[-55  26 -18 -84  34 -27  16  10  14  48  -7  30] : Z382
[ 23 -25 -22 -13  26 -36 -76 -26   9  29 -73  13] : Z736
[-43  16  32 -83  31 -39 -12  22  15  33 -42  33] : Z643
[-32  33 -26 -76  30 -43 -28  28  15  27 -55  32] : Z977
size: [-43  16  32 -83  31 -39 -12]  7
common Z736 Z382:   [26]
order: [ 30  -7  48  14  10  16 -27  34 -84 -18  26 -55]  Z382
common Z643 Z382:   [16]
size: [-32  33 -26 -76  30 -43 -28]  7
key -> tag
[30] -> Z900
[-76] -> Z521
[-13] -> Z904
join Z977 3:   Z521

[ 8  8 -5 -9  2  5  2  2  1 -5 -1 21  2 71 -2] = Z656
[ 12   4  -5 -17   2   4   1  15   1  -2  -9  52   4   4  -3] = Z58
[ 10   4  -6 -15   3   5   1   4   1  -5  -2  22   4  44  -5] = Z303
[ 18  10  -5 -10   1   5   1  10   1  -4  -2  53   4   6  -2] = Z746
[ 24  -5  -5 -15   2   9   2   9   1  -5  -2  42   3  10  -3] = Z753
[ 33   3  -5 -15   2   5   1  11   1  -5  -3  33   4   6  -5] = Z954
[ 19   4  -5 -11   2   5   1   5   1  -4  -4  28  13  20  -5] = Z503
[ 27   4  -5 -17   3   5   1  10   1  -6  -2  29   4  10  -5] = Z313
[ 26   4  -5 -16   2   7   1  19   1  -5  -2  20   5   5  -5] = Z9
[67  4 -2 -3  1  3  1 10  1 -2 -2 28 10  1 -2] = Z811
[ 19   4  -7 -18  20   5   1  11   1  -9  -3  20   4  11  -8] = Z543
howmany Z753: [9]  2
asked: [67  4 -2 -3  1  3  1 10  1 -2 -2 28 10  1 -2]  Z811

[ 72 -34  13  65  74 -16 -36  29 -25  86   0  52 -18  54  49 -31  67   5
  86] -> Z109
[ 72 -34  13  65  74 -16 -36  29 -25  86   0  52 -18  54  49 -31  67   5
  29] -> Z866
[ 72 -34  13  65  74 -16 -36  29 -25  86   0  52 -18  54  49 -31 -22  46
 -46] -> Z843
[ 54 -16  20  35  37  65 -15  34 -48  46 -37  41  30  -5  10 -19  42  58
  48] -> Z394
key -> tag
[-34] -> Z525
[86] -> Z838
[74] -> Z358
[-16] -> Z739
[-33] -> Z979
[-35] -> Z910
join Z843 1:   Z525
asked: [ 72 -34  13  65  74 -16 -36  29 -25  86   0  52 -18  54  49 -31  67   5
  29]  Z866
size: [ 54 -16  20  35  37  65 -15  34 -48  46 -37  41  30  -5  10 -19  42  58]  18
size: [ 72 -34  13  65  74 -16 -36  29 -25  86   0  52 -18  54  49 -31  67   5
  86]  19

[-56  32 -23 -17  24  23 -28 -65  28  16 -44  -4  22 -57  36  12  22 -23
 -57  21 -28  28   9  27   9  25  15 -64  24 -26  28] = Z188
[-51  42 -45 -45  21 -63 -63 -63 -45  37  41 -37 -45 -60 -63  20  32 -49
 -63 -63 -63  38  42  37 -19  35  28 -65  41 -48  41] = Z692
[-48  -4  57  62 -25   7 -49 -48  -5  -1 -28  64   3 -24  24 -10  -8  65
 -21  25 -53  -3 -17  22  42 -41 -23 -35   7  54   0] = Z580
howmany Z692: [-63]  7
key -> tag
[28] -> Z21
[64] -> Z685
[-4] -> Z609
[38] -> Z660
[-3] -> Z300
[-2] -> Z870
join Z580 21:   Z300
howmany Z580: [-24]  1
size: [-56  32 -23 -17  24  23 -28 -65  28  16 -44  -4  22 -57  36  12  22 -23
 -57  21 -28  28   9  27   9  25  15 -64  24 -26  28]  31
asked: [-56  32 -23 -17  24  23 -28 -65  28  16 -44  -4  22 -57  36  12  22 -23
 -57  21 -28  28   9  27   9  25  15 -64  24 -26  28]  Z188
howmany Z692: [-45]  4

[-16 -31 -19 -18] = Z224
[-13 -27  34  59] = Z211
[ 10 -32  74  37] = Z785
[-23 -32  27  44] = Z642
[-18 -46  27  66] = Z758
[-43 -37  -1  62] = Z267
[  6 -12  -9 -38] = Z136
[-35 -32 -44   0] = Z134
[-32 -41   5  55] = Z213
[-25 -53  10  85] = Z764
[-52 -30 -65  13] = Z470
[-28 -34  12  46] = Z208
size: [-16 -31 -19]  3
size: [-32 -41   5  55]  4
size: [-28 -34]  2
tags:
[-34] -> Z516
[10] -> Z258
[74] -> Z848
[-35] -> Z611
[9] -> Z295
[-13] -> Z689
join Z785 0:   Z258
common Z758 Z224:   [-18]

[-18  14  -9  -7 -29  -5  -6 -23  28  -7  -1 -21 -14  67  -2  -2   3  14
  13  28 -21  32 -11  -6  10   0  14   0  -5   0 -10 -20  -1  14  19 -14
  13 -14  -7   3  10 -11   2   8  20  -4   8  -3  12 -19  -6 -33 -12  51
  23 -16 -18] = Z80
[ 35 -10  -3   7  13 -14  18   2  -5  -6   0  38   1 -30  -8  -4  -4   5
 -38 -10  48 -17 -11  21  -1  -3  -8 -40  -4  -1  18  34   3  -2   1  35
 -13 -21  19   5  -1  -4   1 -12 -12 -14 -14  11  -2 -21   0  14  16 -55
  -3  13  48] = Z383
[  0 -20  28  28  19 -14  32  -3 -18  -5  51 -14  -6  -6  -5 -14   3   8
   0  -6 -23   0  14  -7 -11 -18  13 -15  -7 -11  12 -29 -21  -2 -21  14
 -33 -14  23  -1  67  13  10  -4 -18  -2  10 -16 -10  -1  -9   8   2  -7
  20   3  14] = Z726
asked: [-18  14  -9  -7 -29  -5  -6 -23  28  -7  -1 -21 -14  67  -2  -2   3  14
  13  28 -21  32 -11  -6  10   0  14   0  -5   0 -10 -20  -1  14  19 -14
  13 -14  -7   3  10 -11   2   8  20  -4   8  -3  12 -19  -6 -33 -12  51
  23 -16 -18]  Z80
Table of tags by key:
[20] -> Z877
[-29] -> Z443
[-11] -> Z256
[-28] -> Z441
[19] -> Z38
join Z80 4:   Z443
order: [ 32  -9  19  10  -1 -20  -4  -6  -5 -18 -23  28 -10   3  14   0 -11 -19
  -5  14   2  -7  51 -14  28  -6 -11   8  -7 -29  14 -14 -21  -2  23  67
 -16  12  10  13  -6  -3 -14 -33   0   8  13  -2  20 -21 -12  -7 -18   3
   0  14  -1]  Z80
size: [  0 -20  28  28  19 -14  32  -3 -18  -5  51 -14  -6  -6  -5 -14   3   8
   0  -6 -23   0  14  -7 -11 -18  13 -15  -7 -11  12 -29 -21  -2 -21  14
 -33 -14  23  -1  67  13  10  -4 -18  -2  10 -16 -10  -1  -9   8   2  -7
  20   3  14]  57
asked: [  0 -20  28  28  19 -14  32  -3 -18  -5  51 -14  -6  -6  -5 -14   3   8
   0  -6 -23   0  14  -7 -11 -18  13 -15  -7 -11  12 -29 -21  -2 -21  14
 -33 -14  23  -1  67  13  10  -4 -18  -2  10 -16 -10  -1  -9   8   2  -7
  20   3  14]  Z726
howmany Z726: [-14]  4

[ 81  70 -33 -21  28 -40]  Z591
[  5  29 -42   5  29  29]  Z865
[  1  24 -39  -1  31  17]  Z180
[  5  40 -42 -18  27  24]  Z340
[ 2  2  2 28  2 28]  Z500
size: [  1  24 -39  -1]  4
asked: [  5  29 -42   5  29  29]  Z865
howmany Z865: [29]  3
size: [ 2  2  2 28]  4
key -> tag
[-40] -> Z822
[28] -> Z227
[-33] -> Z763
[-39] -> Z512
[29] -> Z72
join Z591 5:   Z822
howmany Z500: [2]  4
howmany Z340: [23]  0

[-27  32  15  19 -15   4  27 -23  15   6 -37 -58  11 -30  25  33  22 -57
   8 -42  10  15  21]  Z275
[ 15  32  15  19 -15   4  27 -23  15   6 -37 -58  11  43 -23 -26 -47   4
 -32  48 -36 -21 -18]  Z649
[-28 -36 -31  -2  30 -35 -21  23 -25 -51   7  26 -23 -30  25  33  22 -17
 -36  -1  12 -31 -28]  Z103
[-28 -36 -31  -2  30 -39 -21  23 -25 -51   7  26 -23 -30  25 -28  22 -17
 -36  -1  -8 -17 -30]  Z140
asked: [-27  32  15  19 -15   4  27 -23  15   6 -37 -58  11 -30  25  33  22 -57
   8 -42  10  15  21]  Z275
asked: [-28 -36 -31  -2  30 -39 -21  23 -25 -51   7  26 -23 -30  25 -28  22 -17
 -36  -1  -8 -17 -30]  Z140

[-66 -46 -46 -66]  Z679
[-45 -57 -45  16]  Z389
[ 43 -66  39  25]  Z810
[-50   8  39 -67]  Z197
[-66 -79  60 -18]  Z579
[-65  45  40 -21]  Z586
size: [-45 -57 -45]  3
common Z579 Z679:   [-66]
howmany Z679: [-46]  2
common Z579 Z810:   [-66]
key -> tag
[46] -> Z597
[-66] -> Z116
[-21] -> Z714
[40] -> Z720
[-22] -> Z812
[-67] -> Z972
[45] -> Z989
join Z586 3:   Z714

[-59  10 -58  37  25 -61  16  36 -59 -63  22  -4  26  14  32  11  33 -59
  14   2 -16  26  30 -67  -1 -14  29  32  31  -4 -36  36  19   5  18 -60
  31  -5  21] = Z620
[-59  10 -58  37  25 -61  16  36 -59 -63  22  -4  26  14  32  11  33 -59
  14   2 -16  19  10   5  65 -21  40  11  -3 -23  -7 -12 -10  67   1   8
  10 -11  83] = Z670
[ -4  20  -4 -33   3  -6  21  -5  -5  -9  -5  -6  13  23  35   3  -1 -12
 -11  20 -16   1  -3   1  20  -7  14  -3  15  -5 -12  -3  -1  23  -4  -4
  -3  -2  32] = Z359
[ -4  20  -4  15   3  -6  21  -5  -5  -9  -5  -6  13  23  -4   3  -1 -12
 -11  20 -16   1  -3  -7  20  -7  14  -3  15  -5 -12  -3  -1  23  -4  -4
  -3  -2  32] = Z314
[ -6 -45  -1 -32  33  -3 -42  54  -1  -1 -14   2 -45 -49  48   6   2   4
  45 -39   1  27  41   3 -40   3 -45  49  -5  15  -2  -9  -4 -45  42  -4
  53  -1 -57] = Z269
size: [-59  10 -58  37  25 -61  16  36 -59 -63  22  -4  26  14  32  11  33 -59
  14   2 -16  19  10   5  65 -21  40  11  -3 -23  -7 -12 -10  67   1   8
  10 -11  83]  39
order: [-33 -16 -12 -12 -11  -9  -7  -6  -6  -5  -5  -5  -5  -4  -4  -4  -4  -3
  -3  -3  -3  -2  -1  -1   1   1   3   3  13  14  15  20  20  20  21  23
  23  32  35]  Z359

[  8 -21  44   7  13  14  -5 -57 -19   3  -4  -8 -33 -16   9  10  11 -11
 -11   3  51 -17 -16   2  39  26 -11   9 -21  49 -20 -21  12  -1 -20 -49
  20 -53 -32   2 -48 -16  -3  13 -20 -25 -18 -11  26  38  24  -5   8 -17
  11] : Z48
[ 51   8  44  -8 -20   3  39 -57   9  13  38   2  -5  -5  20  12 -21 -25
  10 -53 -11 -18 -50  -1 -20 -17   7 -21   3 -19 -11   9 -11 -16 -17  24
 -32 -16   2 -33  13  -4   8  -3  26 -48 -20  11  14  26 -21  49  11 -16
 -11] : Z553
[-28  50  40 -18  -5 -41  30  -4 -22  -1   0   8  -9 -35  15  20  34  -5
  21 -12 -38 -25  -8  14  46  48 -29 -17  35  30  -2 -59   7 -11 -14   2
 -41 -23   5  12  12  -9   7  11 -25  10 -31  -2  19 -21  10   8  13  27
 -29] : Z236
[ -9  55  19  15 -16 -38  26  -4  -4 -11  11  -2   8 -52  14  16   3 -11
   2 -15 -68 -34 -26 -19  41  43  10 -21  -2 -11  14 -45  -7  16 -38  -1
  -9 -39  25   4  43  12  12 -14 -39  -4  12   0  18   8 -19   8  17  26
 -32] : Z232
[-24  59  32 -10  -9 -46  32   2 -17  -4   4   7  -1 -41  14  19  27  -5
  18 -13 -57 -27 -14   5  46  46 -17 -20  27  14   6 -55   3  -1 -45   8
 -37 -24  13  11  24   1   8   2 -29   9 -20   1  19 -17  -2   8  16  30
 -32] : Z563
[ 10  15  16  38 -17 -10   1 -33   6 -14  11 -12  -3 -47  12  12 -16 -20
 -15 -13 -28 -30 -35 -40  23  34  27  -8 -49 -15  15 -19 -13  22 -23 -34
  40 -57  18  -3  42   7  14 -15 -41 -23  34   3  18  46 -19   3  11   3
 -14] : Z712
[-11 -66   7   7  -2  47 -30 -25  12  -1 -25 -17 -24  32  -4  -8   2  -4
  -5   2  76   7  -6   3 -25 -15  -6  26 -29  14 -25  32   5 -40   8 -47
  57  -2 -18  -9  12 -23   0  17  18  -3   7 -11  -8  20  24  -6 -32 -38
  20] : Z296
[  9 -31  34  19   5  21 -13 -58  -6  -2  -5 -14 -30 -18   8   7  -1 -16
 -18   1  50 -17 -23 -12  26  21   3  11 -43  31 -16  -9   5  -2 -16 -59
  48 -56 -23  -4 -20 -14   0   6 -20 -30   4 -13  22  50  15  -4   0 -23
  10] : Z868
[-16  22  51 -22  12 -18  17 -24 -32   5  -6   6 -25 -17  14  16  34  -1
  13  -2  11 -17  -4  28  52  37 -37  -4  35  56 -21 -51  19 -13 -36 -14
 -37 -29 -23   9 -43 -17  -2  23 -16  -1 -49 -11  21  -8  28   3  16  10
 -10] : Z635
[  1   2  50 -11  18   1   8 -40 -31   6  -5   1 -29 -12  11  14  23  -2
   3   4  36 -14  -7  22  49  30 -29   3  13  59 -24 -38  17  -3 -26 -26
 -16 -40 -33   7 -65 -15  -5  18 -15 -15 -44 -13  23  13  31  -3  17  -5
   5] : Z706
[-30  44  44 -20  -3 -36  28  -8 -24   2  -4   7 -12 -32  16  19  39  -4
  21 -11 -28 -25  -7  18  46  47 -32 -14  37  37  -6 -58   9 -16 -46  -1
 -41 -23   0  10   6 -13   6  15 -22  10 -36  -4  18 -22  16   7  12  24
 -29] : Z201
tags:
[-13] -> Z3
[39] -> Z2
[-53] -> Z799
[-11] -> Z438
[-12] -> Z998
[-52] -> Z34
join Z553 19:   Z799
asked: [-30  44  44 -20  -3 -36  28  -8 -24   2  -4   7 -12 -32  16  19  39  -4
  21 -11 -28 -25  -7  18  46  47 -32 -14  37  37  -6 -58   9 -16 -46  -1
 -41 -23   0  10   6 -13   6  15 -22  10 -36  -4  18 -22  16   7  12  24
 -29]  Z201
size: [-16  22  51 -22  12]  5
order: [-57 -53 -49 -48 -33 -32 -25 -21 -21 -21 -20 -20 -20 -19 -18 -17 -17 -16
 -16 -16 -11 -11 -11 -11  -8  -5  -5  -4  -3  -1   2   2   3   3   7   8
   8   9   9  10  11  11  12  13  13  14  20  24  26  26  38  39  44  49
  51]  Z48
size: [-30  44  44 -20  -3 -36  28  -8 -24   2  -4   7 -12 -32  16  19  39  -4
  21 -11 -28 -25  -7  18  46  47 -32 -14  37  37  -6 -58   9 -16 -46  -1
 -41 -23   0  10   6 -13   6  15 -22  10 -36  -4  18 -22  16   7  12  24
 -29]  55

[ 49 -47  43   8 -15  -6  27  30 -44  50  13 -42 -29  -6  70 -56   8  23
  31   5  61 -68 -16  83  25 -73  18 -17  48 -64  53] -> Z988
[ 18 -67  -9 -68   9   7  22  58 -12   5  53  37 -54  33 -34 -80 -80  23
  24  15 -48  75  19 -48 -86   0  57 -42  53 -59 -84] -> Z975
[ 30  50  84 -46  -9 -32 -52 -84  60  81  59  -6  15 -81   2  60  55  50
 -41   0 -70  81 -84  25 -13   2  24 -64 -38 -47  24] -> Z869
[-40 -17 -73  70  38  86  40  22  33 -76  -9  30  25  -5  74   9  54  55
 -41  13  11 -60  16  81 -79 -26  -9 -82 -38 -50  39] -> Z353
[ 46  42  69  82  18 -56 -16  39 -22  51  10  85  42 -37  70 -29 -66   9
 -22 -58 -56  80  25  36  39  18 -56   3  13  52  47] -> Z390
[-17   4  68  39 -86  27 -59  83   9  21  -9 -60  22 -37   9 -26 -75 -84
  51 -33  23 -79 -63  20  25 -77   2  80 -64 -22 -43] -> Z106
[ 37 -47 -10  64  33 -33 -47 -48  75  84 -71 -24 -19  63 -30  86 -14 -39
  35  29 -23 -67 -80  10 -24  82 -15 -58  59  82   8] -> Z357
[-65  53  30  28 -86   0 -43 -73 -47 -29 -84  53 -82 -29  25  72 -29 -51
 -64 -70 -21  23  39  52 -87 -17 -10 -61 -13  83  -6] -> Z631
[ 19   1 -71  66  35  52 -83 -15  10  30  23  78  40 -57  20 -75  77 -64
  30  35 -33 -62  61  80 -29 -26  20  82  52 -23 -45] -> Z497
[ 21 -57  18 -53 -84 -14 -30  37 -31  76 -13 -83 -45 -15 -62  51  22 -33
  34 -15 -48 -39 -81  69  60  73  44 -77  35 -11 -81] -> Z377
[-40 -17 -73  70  38  86  38  22  33 -76  -9  30  25  -5  74 -26 -75 -84
  51 -33  23 -79 -63  20  25 -77   2  80 -64 -22 -43] -> Z478
[ 46  42  69  82  18 -56 -16  39 -22  51  10  85  42 -37  70 -80 -22  75
  13  -8 -26 -82  60  41 -54  -9  82  -7 -33  20   2] -> Z612
size: [ 49 -47  43   8 -15  -6  27  30 -44  50  13 -42 -29  -6  70 -56   8  23
  31   5  61 -68 -16  83  25 -73  18 -17  48 -64  53]  31
size: [-17   4  68  39 -86  27 -59  83   9  21  -9 -60  22 -37   9 -26 -75 -84
  51 -33  23 -79 -63]  23
howmany Z478: [38]  2
tags:
[13] -> Z652
[-76] -> Z388
[35] -> Z613
[-77] -> Z499
[34] -> Z297
[-81] -> Z568
join Z377 28:   Z613

[ 26  24  28 -18 -13  28  29  22  27 -36  36 -38 -22 -17  28 -33  26 -16
 -19  33 -29 -11  32  25 -18 -26  34  29  26  26  19] : Z981
[-26 -19 -16  16  18 -35   5 -34 -18  31 -39  26  27  20 -31  40  24  20
  24 -31  41  -9 -40  -8  21 -14 -12  16 -36   1  -9] : Z104
[-26 -19 -16  16  18 -35   5 -34 -18  31 -39  -5  27  20 -31  40  24  20
  24 -31  41  -9 -40  -8  21 -14 -12  16 -36   1  -9] : Z718
[ 13   8 -13  -7   8   5 -19 -10   2 -15  19   2 -14  -5   7 -19 -63  -7
 -14  13 -18  29   9  -5   0  57 -20 -46   7   4  14] : Z76
[ -2  -5  52   2   4  -2  14  41  -2  18  -9 -77   3  69   0  19 -14 -66
   2  -4  11   8  -7  30  12  38 -10  13 -10  10  10] : Z439
[ -7  -1 -13  12  68  -6   7 -29  -8  21 -14  68  14  68  -2   9  68  49
  -7  -9  11  -9  -9 -10  17 -28  -7  13   0  -5  -4] : Z986
howmany Z986: [68]  4
Table of tags by key:
[30] -> Z515
[27] -> Z151
[-2] -> Z694
[29] -> Z819
[26] -> Z445
[24] -> Z786
[25] -> Z630
join Z981 8:   Z151
howmany Z439: [-9]  1

[81  2  2  3  5  8 12 16 21 29 37 47 53 60 65 70 75 76 78 79 80 79 81 81
 81 81 81 80 80 81 80 80] : Z802
[ 4  9 12 16 22 30 39 52 54 63 69 70 75 77 77 80 79 80 81 80 80 81 81 82
 81 80 82 80 79 81 81 81] : Z127
[ 0  1  2  0  2  1  3  2  4  6  8 11 17 21 31 38 46 56 62 66 71 75 79 79
 79 78 80 81 80 80 81 80] : Z100
[ 1  2  2  3  5  8 12 16 21 29 37 47 53 60 65 70 75 76 78 79 80 79 81 81
 81 81 81 80 79 79 81 80] : Z222
[ 2  1  3  5  6 10 14 22 29 37 47 53 62 65 70 74 75 77 78 80 79 81 81 80
 81 81 81 81 81 80 81 82] : Z12
[21 28 36 46 55 61 66 71 73 76 79 79 81 79 79 80 82 80 80 80 80 80 81 53
 81 80 82 82 80 79 80 81] : Z990
asked: [21 28 36 46 55 61 66 71 73 76 79 79 81 79 79 80 82 80 80 80 80 80 81 53
 81 80 82 82 80 79 80 81]  Z990
size: [ 4  9 12 16 22 30 39 52 54 63 69 70 75 77 77 80 79 80 81 80 80 81 81 82
 81 80 82 80]  28
Table of tags by key:
[13] -> Z50
[22] -> Z328
[52] -> Z406
[71] -> Z423
[23] -> Z768
[75] -> Z193
[14] -> Z241
[16] -> Z59
join Z12 7:   Z328
asked: [ 1  2  2  3  5  8 12 16 21 29 37 47 53 60 65 70 75 76 78 79 80 79 81 81
 81 81 81 80 79 79 81 80]  Z222

[ -9  42  36  22  32  20 -14  38  29  23  32  23  14  23   1  35] : Z174
[-22 -24 -34 -32   0  -5 -38 -17   4 -31 -38 -31  22   8 -21 -53] : Z370
[ 78 -17 -25  13 -48 -32   5   0 -15   2   8  -6   9 -78  29  70] : Z566
[ 4 -2  1 -2 22 18  2 -6  3 -4 -4  1 25 34 -5 -4] : Z930
[-41   5   9  14 -11   3  30  15  29  17  16  18  33 -22   1 -36] : Z968
[ 81  23  24  23   9 -19  15  -3  -8  23  36  16 -50   2  27  88] : Z883
[ 32 -34 -23 -22   7  24 -30 -24 -37 -25 -22 -27   9  26 -10  25] : Z850
[-45  50  60  31  66 -16  39  32  43  45  34  48 -59  73 -35 -31] : Z372
[ 36  23  23  32  29 -14  35  38  22  32  42  23   1  -9  14  19] : Z115
[-20 -42 -40 -35 -23   3 -48 -41 -45 -50 -50 -48 -35 -11 -37 -14] : Z551
tags:
[32] -> Z431
[-2] -> Z214
[36] -> Z483
[22] -> Z558
[31] -> Z654
[23] -> Z794
join Z883 3:   Z794
size: [-9 42 36 22]  4
order: [  1  22  32  23  42 -14  14  35  36  19  23  -9  32  38  23  29]  Z115
size: [ 81  23  24  23   9 -19  15  -3  -8  23  36  16 -50   2  27]  15

[32 32 32 15 17]  Z645
[ 32  15 -62  -5   3]  Z422
[ 32   3  14  -5 -62]  Z292
[ 32  15  -6 -62   3]  Z404
howmany Z645: [32]  3
size: [ 32   3  14  -5 -62]  5
key -> tag
[-6] -> Z315
[32] -> Z564
[-62] -> Z761
[14] -> Z425
[-61] -> Z965
[15] -> Z816
join Z422 2:   Z761
order: [-62   3  -5  32  15]  Z422
order: [ -5   3  32  15 -62]  Z422
size: [ 32  15  -6 -62   3]  5

